Below is a small trained network, with its code and all its weights. Each question gives an input and a class and asks what happens when units are switched off, that is, made to give their printed mean instead of their output.

import numpy as np


def w(rows, s, z=0):
    codes = np.array(rows[::2]) - 128.0
    scale = np.full(codes.shape[1], s)
    scale[-1] = z or s
    return codes * scale


def norm(h):
    return h / np.sqrt((h * h).mean(-1, keepdims=True) + 1e-5)


def f(y):
    return np.maximum(y, 0)


def log_softmax(a):
    a = a - a.max(-1, keepdims=True)
    return a - np.log(np.exp(a).sum(-1, keepdims=True))


def net(x, mask):
    res = np.array(x, float).reshape(1, 5) / 4 @ E
    u = 0
    for l in range(3):
        y = f(norm(res) @ A[l][:, :-1].T + A[l][:, -1])
        res = res + np.where(mask[u : u + 8], y, B[l][:, -1]) @ B[l][:, :-1]
        u += 8
    return log_softmax(norm(res)[-1] @ U[:, :-1].T + U[:, -1])


A, B = {}, {}
E = w([
[122,188,79,123,3,164,74,187],'x0',
[89,213,130,245,174,13,37,133],'x1',
[226,98,160,224,101,118,170,209],'x2',
[174,86,102,93,67,25,105,71],'x3',
[142,58,46,167,148,174,60,114],'x4',
],0.0006)
A[0] = w([
[124,192,109,151,191,202,161,162,17],'L0N0',
[106,13,5,164,181,153,52,137,28],'L0N1',
[135,104,162,137,173,110,153,85,208],'L0N2',
[106,137,123,127,165,126,144,74,120],'L0N3',
[99,183,168,75,117,63,214,175,19],'L0N4',
[117,111,126,42,93,173,138,110,139],'L0N5',
[72,179,155,134,151,68,7,95,74],'L0N6',
[219,104,137,196,111,117,162,175,4],'L0N7',
],0.0018,0.0021)
B[0] = w([
[24,68,181,143,118,186,91,171,138],'L0N0',
[191,229,252,154,83,204,117,19,173],'L0N1',
[146,139,101,104,108,145,76,184,249],'L0N2',
[130,129,125,102,131,121,110,165,163],'L0N3',
[188,161,172,145,97,207,88,29,144],'L0N4',
[131,160,64,220,152,107,157,134,214],'L0N5',
[145,130,64,166,131,146,223,134,200],'L0N6',
[162,103,163,208,120,126,143,175,145],'L0N7',
],0.0026,0.0016)
A[1] = w([
[46,149,118,116,155,172,131,134,104],'L1N0',
[108,225,254,72,110,77,210,122,132],'L1N1',
[134,69,167,124,209,92,148,79,2],'L1N2',
[152,82,178,151,197,116,148,142,178],'L1N3',
[119,118,170,184,147,179,144,206,48],'L1N4',
[112,80,165,143,215,126,134,66,107],'L1N5',
[103,141,59,143,74,153,88,148,103],'L1N6',
[146,72,110,159,127,157,72,140,160],'L1N7',
],0.0022,0.00081)
B[1] = w([
[79,11,204,131,101,74,104,125,216],'L1N0',
[185,109,114,204,132,250,35,66,250],'L1N1',
[135,203,72,72,47,149,58,207,163],'L1N2',
[142,155,98,126,53,142,88,219,230],'L1N3',
[72,34,198,134,103,79,107,107,241],'L1N4',
[143,213,115,95,26,156,73,221,192],'L1N5',
[160,153,224,59,193,113,122,189,240],'L1N6',
[136,187,233,123,149,117,158,111,222],'L1N7',
],0.0019,0.0011)
A[2] = w([
[115,203,143,111,59,142,132,210,66],'L2N0',
[151,99,131,89,108,188,161,107,123],'L2N1',
[145,79,88,91,143,167,250,116,7],'L2N2',
[17,164,76,44,169,151,105,50,128],'L2N3',
[187,62,80,63,79,41,134,70,35],'L2N4',
[195,120,123,131,72,31,102,77,103],'L2N5',
[154,81,144,92,101,195,134,169,137],'L2N6',
[121,156,142,235,186,84,96,169,176],'L2N7',
],0.0026,0.0012)
B[2] = w([
[180,53,104,72,224,123,56,124,203],'L2N0',
[108,198,110,173,146,99,95,89,194],'L2N1',
[56,207,44,163,144,19,156,64,159],'L2N2',
[252,45,183,206,72,83,199,200,215],'L2N3',
[25,114,185,145,172,172,117,179,177],'L2N4',
[22,101,174,127,185,226,151,156,201],'L2N5',
[84,172,80,108,136,39,137,68,232],'L2N6',
[110,127,64,46,95,122,206,49,251],'L2N7',
],0.0023,0.0021)
U = w([
[89,189,31,134,135,56,190,71,243],'0',
[188,177,171,172,103,211,87,46,229],'1',
[191,49,161,168,99,85,187,184,82],'2',
[2,86,178,120,150,166,124,160,42],'3',
[171,138,87,39,152,116,43,185,2],'4',
],0.0072,0.00056)

Each question gives the input, the list of numbers given to net, and the class t.
The units are the neurons (one row each of A and B). Each row of codes is followed by its name. A weight is (code - 128) times the scale printed after its matrix; where a second scale follows, it is the last column's (A, B and U).
mask holds one flag per neuron, layer by layer. A switched-off neuron (its flag False) gives its mean, the last column of its row in B, instead of its output. The means were averaged over made-up inputs and are rounded, as every weight is.
A unit's drop is (log p(t) with every unit on - log p(t) with that unit switched off) / (log p(t) with every unit on - log p(t) with every unit switched off).
The circuit of an input: a set's keep is (log p(t) with only the set's units on - log p(t) with every unit switched off) / (log p(t) with every unit on - log p(t) with every unit switched off). Starting from the 12 units with the biggest drops (on a tie, the unit counted first), units are removed one at a time, each time the one whose removal leaves the highest keep (on an exact tie, the one counted first), for as long as the keep stays at least 0.8.
units of the circuit, in order: the units of the circuit, biggest drop first
most important unit: the unit with the biggest drop
k most important neurons: the k neurons with the biggest drops, biggest first
k most important neurons of layer l: the k neurons of layer l with the biggest drops, biggest first
input [-7,1,-2,4,5], class 4: most important unit : L1N5
input [6,-6,0,-4,-6], class 0: units of the circuit, in order : [L2N6, L2N1]
input [-4,-2,2,3,-5], class 1: 2 most important neurons : [L1N1, L0N4]
input [-7,2,5,8,1], class 3: units of the circuit, in order : [L2N5, L2N4]
input [-8,1,7,-4,6], class 4: units of the circuit, in order : [L1N3, L1N5, L1N2, L2N3]
input [-5,-7,0,-6,3], class 0: units of the circuit, in order : [L2N6, L2N2]
input [0,-6,0,7,-2], class 3: 4 most important neurons : [L2N4, L2N5, L0N6, L2N7]
input [0,-3,4,5,-2], class 3: units of the circuit, in order : [L2N5, L2N3]
input [-1,5,6,-8,-1], class 3: 3 most important neurons : [L2N3, L0N0, L1N4]
input [6,-2,-4,-2,-6], class 1: 2 most important neurons of layer 1 : [L1N1, L1N3]
input [-8,2,6,5,7], class 4: units of the circuit, in order : [L1N2, L1N5, L2N3]
input [-2,-3,-8,-2,7], class 2: 2 most important neurons of layer 1 : [L1N1, L1N0]
input [-6,-3,1,0,5], class 4: units of the circuit, in order : [L1N5, L1N2]
input [1,3,-7,-3,0], class 2: most important unit : L2N3
input [-6,0,-4,8,5], class 3: 3 most important neurons : [L2N5, L2N4, L1N1]
input [2,-1,5,-8,-5], class 3: units of the circuit, in order : [L2N3, L1N4]
input [4,4,4,5,-5], class 1: 4 most important neurons : [L1N1, L0N5, L0N2, L2N6]
input [1,6,-7,0,-4], class 2: 3 most important neurons : [L2N3, L0N5, L2N6]
input [3,7,7,-2,2], class 0: 2 most important neurons of layer 2 : [L2N7, L2N3]
input [-5,1,-5,6,-4], class 3: 2 most important neurons of layer 2 : [L2N4, L2N5]
